Below is a small trained network, with its code and all its weights. Each question gives an input and a class and asks what happens when units are switched off, that is, made to give their printed mean instead of their output.

import numpy as np


def w(rows, s, z=0):
    codes = np.array(rows[::2]) - 128.0
    scale = np.full(codes.shape[1], s)
    scale[-1] = z or s
    return codes * scale


def norm(h):
    return h / np.sqrt((h * h).mean(-1, keepdims=True) + 1e-5)


def f(y):
    return np.maximum(y, 0)


def log_softmax(a):
    a = a - a.max(-1, keepdims=True)
    return a - np.log(np.exp(a).sum(-1, keepdims=True))


def net(x, mask):
    res = np.array(x, float).reshape(1, 4) / 4 @ E
    u = 0
    for l in range(3):
        y = f(norm(res) @ A[l][:, :-1].T + A[l][:, -1])
        res = res + np.where(mask[u : u + 5], y, B[l][:, -1]) @ B[l][:, :-1]
        u += 5
    return log_softmax(norm(res)[-1] @ U[:, :-1].T + U[:, -1])


A, B = {}, {}
E = w([
[96,112,115,121],'x0',
[66,70,84,67],'x1',
[173,153,51,123],'x2',
[150,1,198,117],'x3',
],0.0073)
A[0] = w([
[210,61,140,127,186],'0.n1',
[113,119,50,206,254],'0.n2',
[160,114,55,58,49],'0.n3',
[239,175,183,176,35],'0.n4',
[146,159,255,185,255],'0.n5',
],0.008,0.002)
B[0] = w([
[57,132,70,246,215],'0.n1',
[247,101,102,69,201],'0.n2',
[210,157,187,121,183],'0.n3',
[153,124,173,2,207],'0.n4',
[88,117,69,80,254],'0.n5',
],0.0069,0.0052)
A[1] = w([
[78,114,129,83,164],'1.n1',
[176,78,233,155,138],'1.n2',
[139,168,2,146,151],'1.n3',
[165,117,66,75,242],'1.n4',
[129,208,126,163,253],'1.n5',
],0.0086,0.0028)
B[1] = w([
[206,171,130,91,198],'1.n1',
[68,63,113,118,173],'1.n2',
[245,167,1,170,231],'1.n3',
[179,126,80,38,253],'1.n4',
[131,99,59,144,193],'1.n5',
],0.0081,0.006)
A[2] = w([
[129,170,121,143,249],'2.n1',
[116,153,207,122,28],'2.n2',
[251,106,159,102,112],'2.n3',
[62,148,109,51,94],'2.n4',
[59,98,204,106,200],'2.n5',
],0.012,0.0012)
B[2] = w([
[107,112,67,166,165],'2.n1',
[165,167,151,95,138],'2.n2',
[230,120,65,74,255],'2.n3',
[192,144,255,94,200],'2.n4',
[170,143,97,123,208],'2.n5',
],0.0099,0.0062)
U = w([
[216,103,173,78,156],'0',
[164,119,164,1,106],'1',
[81,93,79,137,253],'2',
[170,169,217,94,241],'3',
[81,173,188,180,3],'4',
[26,187,179,219,3],'5',
],0.0076,0.003)

Each question gives the input, the list of numbers given to net, and the class t.
The units are the neurons (one row each of A and B). Each row of codes is followed by its name. A weight is (code - 128) times the scale printed after its matrix; where a second scale follows, it is the last column's (A, B and U).
mask holds one flag per neuron, layer by layer. A switched-off neuron (its flag False) gives its mean, the last column of its row in B, instead of its output. The means were averaged over made-up inputs and are rounded, as every weight is.
A unit's drop is (log p(t) with every unit on - log p(t) with that unit switched off) / (log p(t) with every unit on - log p(t) with every unit switched off).
unit that matters most: the unit with the biggest drop
top k neurons: the k neurons with the biggest drops, biggest first
top k neurons in layer l: the k neurons of layer l with the biggest drops, biggest first
drop of u: that unit's drop, to one decimal
input [1,-2,1,4], class 2: unit that matters most	0.n1
input [-1,-2,1,5], class 2: top 2 neurons in layer 2	2.n4; 2.n3
input [6,2,4,8], class 2: top 3 neurons in layer 0	0.n1; 0.n4; 0.n2
input [-3,3,-1,8], class 2: top 2 neurons in layer 1	1.n4; 1.n2
input [3,-2,2,7], class 2: top 3 neurons	0.n1; 2.n4; 2.n3
input [-4,-5,1,7], class 2: top 3 neurons in layer 1	1.n2; 1.n4; 1.n1
input [-4,1,-4,7], class 2: top 2 neurons in layer 1	1.n4; 1.n2
input [0,0,-3,6], class 2: top 2 neurons in layer 1	1.n4; 1.n2
input [-7,2,-6,8], class 2: drop of 1.n1	0.0
input [5,-1,-1,8], class 2: drop of 2.n3	0.1
